Here is a tiny trained network, its code and every weight. The questions are about switching its units off for an input and a class, where a switched-off unit gives its printed mean instead of its output.

import numpy as np


def w(rows, s, z=0):
    codes = np.array(rows[::2]) - 128.0
    scale = np.full(codes.shape[1], s)
    scale[-1] = z or s
    return codes * scale


def f(y):
    return y / 2 * (1 + np.tanh(0.7978845608 * (y + 0.044715 * y**3)))


def log_softmax(a):
    a = a - a.max(-1, keepdims=True)
    return a - np.log(np.exp(a).sum(-1, keepdims=True))


def net(x, mask):
    res = np.array(x, float).reshape(1, 8) / 4 @ E
    y = f(res @ A[0][:, :-1].T + A[0][:, -1])
    res = res + np.where(mask, y, B[0][:, -1]) @ B[0][:, :-1]
    return log_softmax(res[-1] @ U[:, :-1].T + U[:, -1])


A, B = {}, {}
E = w([
[88,104,61,27,184,121],'x0',
[88,39,63,210,163,128],'x1',
[38,191,60,171,166,116],'x2',
[226,189,119,182,163,40],'x3',
[46,112,136,63,57,59],'x4',
[194,104,31,133,56,149],'x5',
[203,233,82,152,148,202],'x6',
[99,52,88,170,1,87],'x7',
],0.0076)
A[0] = w([
[175,155,176,109,180,36,113],'n0',
[181,130,57,134,165,191,74],'n1',
[143,135,142,138,169,113,26],'n2',
[165,182,102,84,96,167,98],'n3',
[173,144,134,168,200,180,66],'n4',
[89,143,166,154,124,154,55],'n5',
[76,158,116,165,147,166,80],'n6',
[145,129,57,128,176,166,80],'n7',
[118,86,162,88,152,166,90],'n8',
[37,148,156,149,103,122,167],'n9',
[130,102,76,162,235,177,179],'n10',
[165,193,82,124,87,211,101],'n11',
[207,49,153,197,106,127,109],'n12',
[61,111,64,67,105,20,125],'n13',
[126,109,119,66,158,175,96],'n14',
[117,118,143,64,113,216,183],'n15',
[135,120,118,134,146,110,30],'n16',
[137,112,87,121,76,134,193],'n17',
[50,120,82,124,99,89,147],'n18',
[110,102,83,89,62,4,83],'n19',
[94,59,147,83,155,191,131],'n20',
[98,88,98,70,83,34,77],'n21',
[156,117,61,86,115,97,141],'n22',
[145,132,172,159,63,127,139],'n23',
[136,193,121,98,53,172,102],'n24',
[82,134,123,146,201,120,102],'n25',
[112,102,128,58,108,154,80],'n26',
[144,110,109,161,126,125,37],'n27',
[93,112,154,80,130,189,147],'n28',
[103,115,114,126,137,83,2],'n29',
[122,57,167,70,130,187,89],'n30',
[153,132,169,143,66,144,143],'n31',
[173,36,132,132,88,85,146],'n32',
[159,145,154,72,182,103,89],'n33',
[181,147,155,104,147,96,112],'n34',
[129,178,147,94,215,6,160],'n35',
[166,104,71,116,150,175,126],'n36',
[126,218,155,123,11,159,139],'n37',
[197,79,151,173,83,119,65],'n38',
[199,117,51,131,165,183,126],'n39',
[109,101,133,80,99,119,19],'n40',
[118,86,160,80,131,173,65],'n41',
[99,147,144,141,186,89,118],'n42',
[177,133,85,123,188,138,128],'n43',
[186,174,57,120,122,175,161],'n44',
[133,109,87,113,200,150,206],'n45',
[122,121,115,112,134,57,77],'n46',
],0.012,0.0075)
B[0] = w([
[137,211,219,97,152,209,221],'n0',
[148,194,44,69,35,18,205],'n1',
[137,211,75,109,137,137,132],'n2',
[217,98,111,125,191,140,196],'n3',
[90,164,154,72,28,147,219],'n4',
[130,116,98,146,156,108,135],'n5',
[101,122,90,199,116,187,157],'n6',
[143,190,51,129,102,72,174],'n7',
[57,95,139,89,167,132,166],'n8',
[125,98,99,209,102,185,212],'n9',
[71,201,49,154,108,58,241],'n10',
[212,108,74,102,144,146,230],'n11',
[151,174,155,181,165,12,237],'n12',
[44,109,157,151,33,171,254],'n13',
[114,149,118,58,160,90,168],'n14',
[159,59,112,111,201,91,225],'n15',
[81,214,119,150,151,107,114],'n16',
[174,77,148,119,118,117,212],'n17',
[82,83,122,161,63,183,224],'n18',
[143,87,176,143,2,179,237],'n19',
[36,91,78,93,177,59,210],'n20',
[84,61,179,133,33,154,227],'n21',
[171,103,102,93,79,91,180],'n22',
[180,83,159,192,155,117,199],'n23',
[198,28,118,103,118,202,191],'n24',
[75,187,80,188,171,163,176],'n25',
[85,79,195,68,104,157,170],'n26',
[122,172,127,163,190,118,130],'n27',
[112,44,119,149,181,108,197],'n28',
[88,164,125,157,101,105,131],'n29',
[53,76,113,65,161,74,196],'n30',
[191,54,157,194,161,83,198],'n31',
[130,100,204,157,74,48,239],'n32',
[89,183,160,58,176,132,190],'n33',
[140,194,213,138,173,161,188],'n34',
[129,196,182,88,135,234,255],'n35',
[152,115,92,70,115,42,185],'n36',
[220,64,106,145,175,192,235],'n37',
[183,125,193,177,177,44,202],'n38',
[143,191,62,99,87,20,229],'n39',
[157,83,130,111,117,96,152],'n40',
[83,65,147,42,182,109,163],'n41',
[121,193,140,159,165,212,177],'n42',
[147,230,109,70,105,61,197],'n43',
[211,128,65,61,131,88,247],'n44',
[81,191,97,84,125,139,211],'n45',
[51,158,195,66,64,187,149],'n46',
],0.0093,0.0094)
U = w([
[97,76,172,128,1,127,29],'0',
[159,124,229,205,149,29,87],'1',
[149,191,13,72,89,72,130],'2',
[29,62,130,45,212,99,132],'3',
[123,239,225,46,189,210,164],'4',
[240,89,103,92,150,155,1],'5',
[153,84,116,204,164,160,228],'6',
[40,171,62,166,157,163,117],'7',
],0.0082,0.0066)

Each question gives the input, the list of numbers given to net, and the class t.
The units are the neurons (one row each of A and B). Each row of codes is followed by its name. A weight is (code - 128) times the scale printed after its matrix; where a second scale follows, it is the last column's (A, B and U).
mask holds one flag per neuron, in row order. A switched-off neuron (its flag False) gives its mean, the last column of its row in B, instead of its output. The means were averaged over made-up inputs and are rounded, as every weight is.
A unit's drop is (log p(t) with every unit on - log p(t) with that unit switched off) / (log p(t) with every unit on - log p(t) with every unit switched off).
The circuit of an input: a set's keep is (log p(t) with only the set's units on - log p(t) with every unit switched off) / (log p(t) with every unit on - log p(t) with every unit switched off). Starting from the 12 units with the biggest drops (on a tie, the unit counted first), units are removed one at a time, each time the one whose removal leaves the highest keep (on an exact tie, the one counted first), for as long as the keep stays at least 0.8.
units of the circuit, in order: the units of the circuit, biggest drop first
unit that matters most: the unit with the biggest drop
k most important neurons: the k neurons with the biggest drops, biggest first
drop when u is switched off: that unit's drop, to one decimal
input [-8,-1,4,-4,7,5,5,7], class 5: 2 most important neurons	[n37; n24]
input [-6,-4,-6,6,-5,0,2,-4], class 4: units of the circuit, in order	[n0]
input [7,7,6,-7,-5,-7,-5,8], class 7: units of the circuit, in order	[n25; n9]
input [4,-5,-3,4,-5,-1,-8,3], class 4: 2 most important neurons	[n0; n35]
input [-3,-8,-3,7,0,8,-2,4], class 1: 3 most important neurons	[n38; n12; n32]
input [7,-5,-7,0,8,2,4,0], class 0: 2 most important neurons	[n19; n21]
input [6,7,4,0,-5,-4,-4,-8], class 7: 2 most important neurons	[n25; n42]
input [8,-7,-1,-2,8,-4,-4,-1], class 0: 4 most important neurons	[n19; n13; n21; n18]
input [-7,-5,-5,8,4,7,1,0], class 1: 2 most important neurons	[n38; n12]
input [5,-5,8,6,6,-3,-8,-1], class 0: 3 most important neurons	[n13; n19; n21]
input [4,0,0,-5,2,-5,4,6], class 3: 3 most important neurons	[n20; n15; n32]
input [-8,-5,-8,-1,-1,4,8,6], class 5: 3 most important neurons	[n37; n24; n11]
input [4,-2,2,-2,-2,-6,8,-7], class 2: 2 most important neurons	[n10; n1]
input [-3,3,-2,0,-3,-3,-8,5], class 1: units of the circuit, in order	[n12]
input [6,7,-2,3,6,2,-2,-6], class 0: 2 most important neurons	[n13; n21]
input [-1,-5,0,5,1,3,0,6], class 1: drop when n18 is switched off	0.1
input [-1,1,-1,-8,6,5,8,-7], class 5: drop when n43 is switched off	0.1
input [-3,-2,-1,1,6,2,6,-8], class 5: drop when n0 is switched off	-0.6
input [7,-5,-6,-3,1,2,6,-8], class 2: drop when n1 is switched off	0.2
input [1,2,5,7,2,7,2,6], class 0: unit that matters most	n19
